Below are the code and all the weights of a small trained network. Each question names an input and a class and asks about switching units off, where a switched-off unit gives its printed mean instead of its output.

import numpy as np


def w(rows, s, z=0):
    codes = np.array(rows[::2]) - 128.0
    scale = np.full(codes.shape[1], s)
    scale[-1] = z or s
    return codes * scale


def norm(h):
    return h / np.sqrt((h * h).mean(-1, keepdims=True) + 1e-5)


def f(y):
    return y / 2 * (1 + np.tanh(0.7978845608 * (y + 0.044715 * y**3)))


def log_softmax(a):
    a = a - a.max(-1, keepdims=True)
    return a - np.log(np.exp(a).sum(-1, keepdims=True))


def net(x, mask):
    res = np.array(x, float).reshape(1, 3) / 4 @ E
    u = 0
    for l in range(2):
        y = f(norm(res) @ A[l][:, :-1].T + A[l][:, -1])
        res = res + np.where(mask[u : u + 4], y, B[l][:, -1]) @ B[l][:, :-1]
        u += 4
    return log_softmax(norm(res)[-1] @ U[:, :-1].T + U[:, -1])


A, B = {}, {}
E = w([
[104,161,101,104,149,209,2],'x0',
[30,216,83,92,138,61,121],'x1',
[80,79,74,170,140,87,194],'x2',
],0.0063)
A[0] = w([
[120,2,92,204,142,230,103,9],'0.n0',
[92,98,137,132,111,133,129,22],'0.n1',
[229,46,183,141,113,216,148,72],'0.n2',
[174,12,162,216,113,178,172,4],'0.n3',
],0.0087,0.0041)
B[0] = w([
[135,200,151,18,83,226,113,205],'0.n0',
[136,111,24,247,168,158,132,110],'0.n1',
[76,116,159,217,128,114,117,253],'0.n2',
[135,125,42,86,150,59,188,228],'0.n3',
],0.013,0.0068)
A[1] = w([
[112,120,92,236,140,81,172,194],'1.n0',
[168,87,113,166,100,254,119,132],'1.n1',
[117,111,7,145,166,119,140,25],'1.n2',
[54,133,140,166,120,192,89,247],'1.n3',
],0.015,0.0011)
B[1] = w([
[76,198,150,104,142,179,2,254],'1.n0',
[173,121,65,77,123,43,238,175],'1.n1',
[240,3,140,205,126,147,173,206],'1.n2',
[130,59,140,224,151,126,122,221],'1.n3',
],0.0098,0.0096)
U = w([
[104,147,159,144,151,118,60,196],'0',
[190,38,99,170,141,130,171,1],'1',
[154,206,149,10,86,121,198,199],'2',
],0.014,0.00099)

Each question gives the input, the list of numbers given to net, and the class t.
The units are the neurons (one row each of A and B). Each row of codes is followed by its name. A weight is (code - 128) times the scale printed after its matrix; where a second scale follows, it is the last column's (A, B and U).
mask holds one flag per neuron, layer by layer. A switched-off neuron (its flag False) gives its mean, the last column of its row in B, instead of its output. The means were averaged over made-up inputs and are rounded, as every weight is.
A unit's drop is (log p(t) with every unit on - log p(t) with that unit switched off) / (log p(t) with every unit on - log p(t) with every unit switched off).
The circuit of an input: a set's keep is (log p(t) with only the set's units on - log p(t) with every unit switched off) / (log p(t) with every unit on - log p(t) with every unit switched off). Starting from all 8 units, units are removed one at a time, each time the one whose removal leaves the highest keep (on an exact tie, the one counted first), for as long as the keep stays at least 0.8.
circuit, biggest first: the units of the circuit, biggest drop first
unit that matters most: the unit with the biggest drop
top k neurons: the k neurons with the biggest drops, biggest first
top k neurons in layer l: the k neurons of layer l with the biggest drops, biggest first
drop of u: that unit's drop, to one decimal
input [-6,7,4], class 0: top 3 neurons -> (0.n0 0.n3 1.n0)
input [-8,8,2], class 0: circuit, biggest first -> (1.n0)
input [2,0,-6], class 1: top 4 neurons -> (0.n3 1.n0 0.n0 1.n3)
input [7,-4,-1], class 1: top 2 neurons in layer 0 -> (0.n2 0.n3)
input [-1,3,7], class 0: top 3 neurons -> (0.n0 1.n0 0.n3)
input [2,-5,1], class 2: top 2 neurons -> (0.n0 0.n3)
input [4,-8,-8], class 1: circuit, biggest first -> (0.n2 1.n1)
input [2,-2,-1], class 1: circuit, biggest first -> (0.n2 1.n0 0.n0)
input [-8,-8,-8], class 0: circuit, biggest first -> (0.n2 1.n0)
input [1,0,-7], class 1: top 3 neurons -> (0.n3 1.n0 1.n3)
input [-6,8,7], class 0: top 2 neurons -> (1.n0 0.n0)
input [-6,2,0], class 2: top 2 neurons -> (1.n3 0.n2)
input [-7,5,8], class 0: top 2 neurons -> (1.n0 0.n3)
input [1,-8,7], class 2: circuit, biggest first -> (0.n0)
input [0,5,-5], class 2: top 2 neurons in layer 1 -> (1.n3 1.n0)
input [8,-4,2], class 2: top 3 neurons -> (0.n0 1.n1 1.n2)
input [-4,4,-8], class 2: top 2 neurons -> (0.n2 1.n0)
input [-2,-8,-1], class 0: top 3 neurons -> (0.n2 1.n0 0.n3)
input [7,5,8], class 1: top 2 neurons -> (1.n2 0.n2)
input [2,8,7], class 1: top 2 neurons -> (1.n2 0.n2)
input [-1,-6,-5], class 0: unit that matters most -> 0.n2
input [8,-4,-1], class 1: top 3 neurons -> (1.n3 1.n1 1.n0)
input [8,5,1], class 1: top 2 neurons in layer 0 -> (0.n0 0.n2)
input [-4,1,0], class 2: top 2 neurons in layer 0 -> (0.n3 0.n2)
input [5,-8,5], class 2: top 2 neurons in layer 0 -> (0.n0 0.n3)
input [-6,2,-1], class 2: drop of 0.n2 -> 1.1
input [5,-3,5], class 2: unit that matters most -> 0.n0
input [4,-3,-3], class 1: drop of 1.n3 -> 0.5
